Here is a tiny trained network, its code and every weight. The questions are about switching its units off for an input and a target symbol, where a switched-off unit gives its printed mean instead of its output.

import numpy as np


def w(rows, s, z=0):
    codes = np.array(rows[::2]) - 128.0
    scale = np.full(codes.shape[1], s)
    scale[-1] = z or s
    return codes * scale


def norm(h):
    return h / np.sqrt((h * h).mean(-1, keepdims=True) + 1e-5)


def f(y):
    return np.maximum(y, 0)


def softmax(a):
    e = np.exp(a - a.max(-1, keepdims=True))
    return e / e.sum(-1, keepdims=True)


def log_softmax(a):
    a = a - a.max(-1, keepdims=True)
    return a - np.log(np.exp(a).sum(-1, keepdims=True))


def net(x, mask):
    ids = ['αγημπστψ'.index(c) for c in x.split()]
    T = len(ids)
    res = E[ids] + P[:T]
    r = norm(res)
    for j in range(2):
        rows = slice(3 * j, 3 * j + 3)
        q, k, v = (r @ M[0][rows].T for M in (Q, K, V))
        z = softmax(np.where(np.tri(T) > 0, q @ k.T / 3**0.5, -1e9)) @ v
        o = O[0][rows]
        res = res + np.where(mask[j], z, o[:, -1]) @ o[:, :-1]
    y = f(norm(res) @ A[0][:, :-1].T + A[0][:, -1])
    res = res + np.where(mask[2:26], y, B[0][:, -1]) @ B[0][:, :-1]
    return log_softmax(norm(res)[-1] @ U[:, :-1].T + U[:, -1])


Q, K, V, O, A, B = {}, {}, {}, {}, {}, {}
E = w([
[85,121,133,146,191,138,140,51,135,102,146],'α',
[88,22,3,114,152,99,149,89,84,128,158],'γ',
[47,170,160,160,164,145,179,96,158,131,95],'η',
[52,163,91,137,155,82,85,174,137,183,161],'μ',
[173,110,111,171,176,90,136,74,216,128,128],'π',
[144,96,144,110,187,16,139,123,111,109,142],'σ',
[179,114,140,157,222,166,176,101,120,175,157],'τ',
[109,58,147,159,126,186,172,97,119,173,193],'ψ',
],0.019)
P = w([
[121,130,51,100,179,147,178,236,191,9,195],'0',
[101,94,145,131,198,122,73,201,128,102,175],'1',
[105,65,149,144,171,125,115,174,115,112,151],'2',
[118,117,154,181,140,143,145,161,111,111,174],'3',
[110,123,176,143,164,125,104,171,126,159,172],'4',
[114,138,157,130,145,128,111,161,128,162,159],'5',
[142,167,124,169,118,138,163,120,123,134,172],'6',
[136,157,125,134,116,124,148,122,123,147,141],'7',
[123,152,152,104,145,123,103,100,121,184,134],'8',
[132,192,150,89,124,124,115,103,143,166,126],'9',
[148,229,135,100,87,143,163,84,146,142,129],'10',
[136,206,133,96,93,132,146,75,135,154,108],'11',
[125,152,146,47,114,137,134,94,166,178,52],'12',
],0.011)
Q[0] = w([
[109,124,94,119,136,153,116,152,179,119,131],'h0',
[29,117,114,105,129,125,165,83,168,142,158],'h0',
[89,155,83,137,126,107,125,101,168,186,156],'h0',
[193,208,106,138,67,162,163,202,108,2,198],'h1',
[82,162,73,150,182,85,251,120,190,112,253],'h1',
[99,157,116,81,111,93,136,104,134,143,163],'h1',
],0.013)
K[0] = w([
[109,138,129,109,116,135,149,92,134,146,124],'h0',
[137,147,149,98,60,91,128,87,156,172,153],'h0',
[155,143,146,110,106,121,124,89,98,142,124],'h0',
[93,125,177,127,173,38,69,175,122,145,182],'h1',
[148,160,164,71,90,114,113,41,127,253,156],'h1',
[121,124,108,104,138,88,146,97,123,159,104],'h1',
],0.016)
V[0] = w([
[164,194,86,129,165,210,120,107,37,217,92],'h0',
[180,145,204,75,115,4,162,141,42,132,146],'h0',
[23,186,81,93,155,130,120,115,92,116,230],'h0',
[26,125,117,206,120,91,143,89,147,167,90],'h1',
[193,154,134,87,135,192,168,146,91,197,124],'h1',
[140,205,96,125,200,116,153,126,67,130,54],'h1',
],0.012)
O[0] = w([
[128,144,99,219,143,154,151,166,20,211,135,45],'h0',
[149,85,100,40,101,102,255,156,154,143,168,81],'h0',
[58,186,49,111,141,123,139,139,70,103,231,254],'h0',
[113,147,52,109,141,106,196,48,77,155,115,169],'h1',
[45,41,196,162,152,129,143,137,144,145,110,253],'h1',
[148,132,84,167,212,138,183,177,164,96,108,95],'h1',
],0.0075,0.0072)
A[0] = w([
[142,176,71,73,137,107,116,89,144,129,88,91],'n0',
[116,158,38,171,125,138,39,106,155,137,89,88],'n1',
[104,144,191,102,70,204,120,175,137,88,150,51],'n2',
[164,123,147,152,158,47,104,162,47,83,83,68],'n3',
[170,60,107,113,127,189,86,114,142,92,191,181],'n4',
[93,107,115,197,138,190,85,125,112,107,111,139],'n5',
[98,75,102,127,152,184,142,89,135,155,121,138],'n6',
[129,143,65,120,109,151,174,185,151,123,119,125],'n7',
[102,117,164,171,56,125,153,137,145,183,132,152],'n8',
[177,151,77,175,134,109,121,116,181,156,149,163],'n9',
[180,179,72,101,125,157,122,130,114,107,118,108],'n10',
[94,135,137,161,73,112,124,190,164,190,115,117],'n11',
[213,94,159,154,108,163,187,174,61,199,114,69],'n12',
[213,103,161,92,97,83,128,158,87,90,127,201],'n13',
[122,98,146,152,66,209,74,114,117,183,140,151],'n14',
[136,156,157,141,146,93,156,105,149,171,151,220],'n15',
[148,140,97,136,155,174,115,100,109,180,144,131],'n16',
[118,159,127,184,137,30,86,122,64,111,88,48],'n17',
[166,168,68,113,116,128,124,149,131,183,146,131],'n18',
[231,117,149,130,84,121,134,127,164,175,104,251],'n19',
[121,72,87,88,105,80,167,163,90,67,115,48],'n20',
[105,135,139,114,85,109,100,163,117,116,141,80],'n21',
[139,126,136,159,137,120,131,207,155,115,152,156],'n22',
[132,158,105,183,116,7,105,179,143,179,133,90],'n23',
],0.012,0.0023)
B[0] = w([
[152,217,105,90,35,168,151,131,139,141,132,200],'n0',
[79,72,195,149,82,130,140,104,102,176,17,191],'n1',
[190,133,32,98,170,164,143,82,56,169,118,145],'n2',
[169,117,88,115,142,105,134,61,155,113,221,143],'n3',
[182,209,179,171,146,120,82,116,140,145,213,200],'n4',
[138,60,152,62,113,157,224,150,187,219,140,230],'n5',
[132,49,151,167,71,107,190,74,162,41,153,253],'n6',
[134,69,117,99,190,120,68,120,86,125,177,153],'n7',
[22,124,46,155,146,96,98,90,163,124,159,184],'n8',
[124,63,127,115,111,165,139,110,152,118,106,173],'n9',
[131,6,155,111,156,148,98,161,99,164,102,158],'n10',
[87,93,206,128,109,163,179,167,107,136,146,149],'n11',
[157,130,52,114,149,57,151,157,67,154,14,162],'n12',
[105,151,80,186,145,128,169,46,73,144,109,151],'n13',
[108,194,75,117,32,100,191,91,197,205,173,199],'n14',
[153,91,160,109,71,146,150,148,105,171,94,230],'n15',
[67,181,220,125,114,134,131,158,77,70,101,191],'n16',
[165,143,120,111,199,134,56,84,96,52,163,172],'n17',
[115,197,208,121,88,85,158,107,119,44,99,150],'n18',
[92,191,127,129,170,57,172,127,70,147,98,152],'n19',
[92,144,173,169,103,160,167,145,137,204,73,189],'n20',
[182,29,109,104,119,162,128,161,67,109,103,147],'n21',
[127,111,92,136,106,149,96,92,87,62,68,181],'n22',
[161,145,172,131,83,123,190,176,201,68,177,165],'n23',
],0.014,0.008)
U = w([
[95,120,146,76,125,254,90,57,193,66,237,230],'α',
[92,96,155,156,77,112,123,80,85,204,206,144],'γ',
[19,157,59,124,190,168,161,99,117,186,44,92],'η',
[79,115,132,102,69,145,84,229,89,125,167,2],'μ',
[154,156,146,175,61,148,67,112,180,139,66,91],'π',
[124,154,73,127,167,54,131,110,71,50,177,127],'σ',
[113,101,167,203,225,160,167,165,180,139,179,204],'τ',
[166,175,52,96,86,127,165,126,152,183,213,16],'ψ',
],0.0063,0.0022)

Each question gives the input, a string of symbols that net reads in full, and the target symbol t.
The units are the heads (3 rows each of Q, K, V and O) and the neurons (one row each of A and B). Each row of codes is followed by its name. A weight is (code - 128) times the scale printed after its matrix; where a second scale follows, it is the last column's (O, A, B and U).
mask holds one flag per unit, heads first, then neurons. A switched-off unit (its flag False) gives its mean, the last column of its rows in O or B, instead of its output. The means were averaged over made-up inputs and are rounded, as every weight is.
A unit's drop is (log p(t) with every unit on - log p(t) with that unit switched off) / (log p(t) with every unit on - log p(t) with every unit switched off).
The circuit of an input: a set's keep is (log p(t) with only the set's units on - log p(t) with every unit switched off) / (log p(t) with every unit on - log p(t) with every unit switched off). Starting from the 12 units with the biggest drops (on a tie, the unit counted first), units are removed one at a time, each time the one whose removal leaves the highest keep (on an exact tie, the one counted first), for as long as the keep stays at least 0.8.
circuit, biggest first: the units of the circuit, biggest drop first
top k neurons: the k neurons with the biggest drops, biggest first
heads that matter: for each layer, one digit per head in row order, 1 if its drop is at least 0.15 and else 0, layers parted by /
input σ μ η μ σ ψ γ ψ γ π π γ, target π: circuit, biggest first => [h0, h1, n1, n0]
input τ α α σ σ π, target ψ: circuit, biggest first => [h1, n0]
input σ η π π α μ π τ τ σ γ σ μ, target ψ: circuit, biggest first => [h0]
input σ π γ τ τ π π π, target π: heads that matter => 01
input τ π π τ η τ π τ μ τ τ η, target τ: heads that matter => 01
input ψ μ α α η γ σ, target σ: top 2 neurons => [n5, n17]
input α α σ, target σ: heads that matter => 00
input μ τ τ ψ ψ τ σ, target α: top 4 neurons => [n17, n3, n23, n12]
input μ τ γ σ ψ μ ψ η ψ τ α τ π, target τ: heads that matter => 01
input τ σ μ π σ γ, target ψ: heads that matter => 11
input ψ τ γ η α σ, target ψ: heads that matter => 01
input ψ σ τ τ η α α σ π τ σ, target η: top 4 neurons => [n20, n6, n13, n4]
input π ψ σ τ γ α τ σ σ π, target ψ: circuit, biggest first => [n0, h1]
input τ σ π η τ π τ σ σ, target τ: circuit, biggest first => [h1]
input π π α, target π: circuit, biggest first => [h1, h0, n1]
input π η τ π μ τ γ α, target τ: circuit, biggest first => [h1, n0]
input μ τ π γ α π, target π: circuit, biggest first => [h1, n1, h0, n5]
input τ τ π ψ μ γ ψ μ τ α σ τ σ, target τ: heads that matter => 01
input τ ψ α α σ τ π π τ τ, target τ: heads that matter => 01
input ψ μ σ η μ η σ η α τ σ, target η: top 3 neurons => [n20, n6, n4]
input π μ α π τ τ γ π η, target π: top neuron => [n0]
input μ η μ, target σ: heads that matter => 11
input γ α η η τ γ π τ π τ τ, target η: top 2 neurons => [n12, n4]
input τ π τ μ, target τ: top 2 neurons => [n23, n0]
input τ η τ γ μ, target μ: top 2 neurons => [n6, n21]
